Below is a small trained network, with its code and all its weights. Each question gives an input and a class and asks what happens when units are switched off, that is, made to give their printed mean instead of their output.

import numpy as np


def w(rows, s, z=0):
    codes = np.array(rows[::2]) - 128.0
    scale = np.full(codes.shape[1], s)
    scale[-1] = z or s
    return codes * scale


def f(y):
    return np.maximum(y, 0)


def log_softmax(a):
    a = a - a.max(-1, keepdims=True)
    return a - np.log(np.exp(a).sum(-1, keepdims=True))


def net(x, mask):
    res = np.array(x, float).reshape(1, 3) / 4 @ E
    y = f(res @ A[0][:, :-1].T + A[0][:, -1])
    res = res + np.where(mask, y, B[0][:, -1]) @ B[0][:, :-1]
    return log_softmax(res[-1] @ U[:, :-1].T + U[:, -1])


A, B = {}, {}
E = w([
[132,253,76,86,93,161,86,148,122,123],'x0',
[104,144,91,131,109,52,39,116,76,87],'x1',
[74,150,88,104,174,88,133,62,163,144],'x2',
],0.015)
A[0] = w([
[139,88,160,186,132,38,134,158,118,64,208],'N1',
[108,113,90,120,171,77,132,75,175,160,202],'N2',
[72,126,77,85,160,69,92,90,150,116,252],'N3',
[200,170,181,123,129,180,161,177,156,132,246],'N4',
[87,124,144,166,142,99,176,43,201,135,165],'N5',
[159,190,105,52,133,185,169,152,189,174,221],'N6',
[170,79,115,255,107,158,160,159,81,128,167],'N7',
[66,174,78,106,113,108,67,77,87,97,193],'N8',
[149,65,190,182,132,114,174,145,85,173,218],'N9',
[125,163,146,115,109,161,160,164,176,155,192],'N10',
],0.0094,0.0034)
B[0] = w([
[47,60,111,156,176,91,36,94,67,77,218],'N1',
[101,189,130,102,215,82,193,103,102,188,217],'N2',
[180,121,131,150,137,57,121,142,2,206,233],'N3',
[167,128,178,175,70,209,107,128,160,83,211],'N4',
[135,133,192,39,216,82,134,60,149,209,225],'N5',
[148,88,84,181,100,240,228,118,123,182,209],'N6',
[63,55,180,207,80,164,73,137,135,101,217],'N7',
[175,116,82,148,106,76,155,200,85,164,235],'N8',
[100,106,136,203,150,100,117,121,214,37,249],'N9',
[186,86,96,91,94,206,185,165,174,179,180],'N10',
],0.0081,0.014)
U = w([
[169,142,71,154,59,254,181,156,161,144,218],'0',
[113,150,214,111,83,162,79,230,120,88,123],'1',
[93,163,136,73,163,148,106,137,175,110,3],'2',
[108,74,134,80,181,130,177,105,237,164,50],'3',
[89,151,148,76,226,89,172,49,87,226,107],'4',
[75,157,121,53,70,80,173,72,180,53,3],'5',
[85,52,165,193,143,117,92,107,128,50,140],'6',
[133,145,22,136,106,46,87,181,62,152,219],'7',
],0.0083,0.0034)

Each question gives the input, the list of numbers given to net, and the class t.
The units are the neurons (one row each of A and B). Each row of codes is followed by its name. A weight is (code - 128) times the scale printed after its matrix; where a second scale follows, it is the last column's (A, B and U).
mask holds one flag per neuron, in row order. A switched-off neuron (its flag False) gives its mean, the last column of its row in B, instead of its output. The means were averaged over made-up inputs and are rounded, as every weight is.
A unit's drop is (log p(t) with every unit on - log p(t) with that unit switched off) / (log p(t) with every unit on - log p(t) with every unit switched off).
The circuit of an input: a set's keep is (log p(t) with only the set's units on - log p(t) with every unit switched off) / (log p(t) with every unit on - log p(t) with every unit switched off). Starting from all 10 units, units are removed one at a time, each time the one whose removal leaves the highest keep (on an exact tie, the one counted first), for as long as the keep stays at least 0.8.
units of the circuit, in order: the units of the circuit, biggest drop first
top k neurons: the k neurons with the biggest drops, biggest first
drop when u is switched off: that unit's drop, to one decimal
input [7,1,0], class 0: units of the circuit, in order : (N6)
input [-2,1,1], class 4: top 3 neurons : (N7 N4 N9)
input [2,2,-5], class 1: units of the circuit, in order : (N6 N9 N3 N2)
input [7,0,7], class 7: top 2 neurons : (N8 N5)
input [1,1,-2], class 1: units of the circuit, in order : (N6 N3 N9 N2)
input [8,0,3], class 0: top 2 neurons : (N6 N1)
input [-3,-6,-2], class 0: top 4 neurons : (N1 N10 N4 N6)
input [-8,-7,7], class 4: top 2 neurons : (N5 N2)
input [4,1,0], class 0: drop when N5 is switched off : 0.2
input [8,0,1], class 0: drop when N6 is switched off : 0.1
input [-5,7,3], class 4: drop when N2 is switched off : 0.7
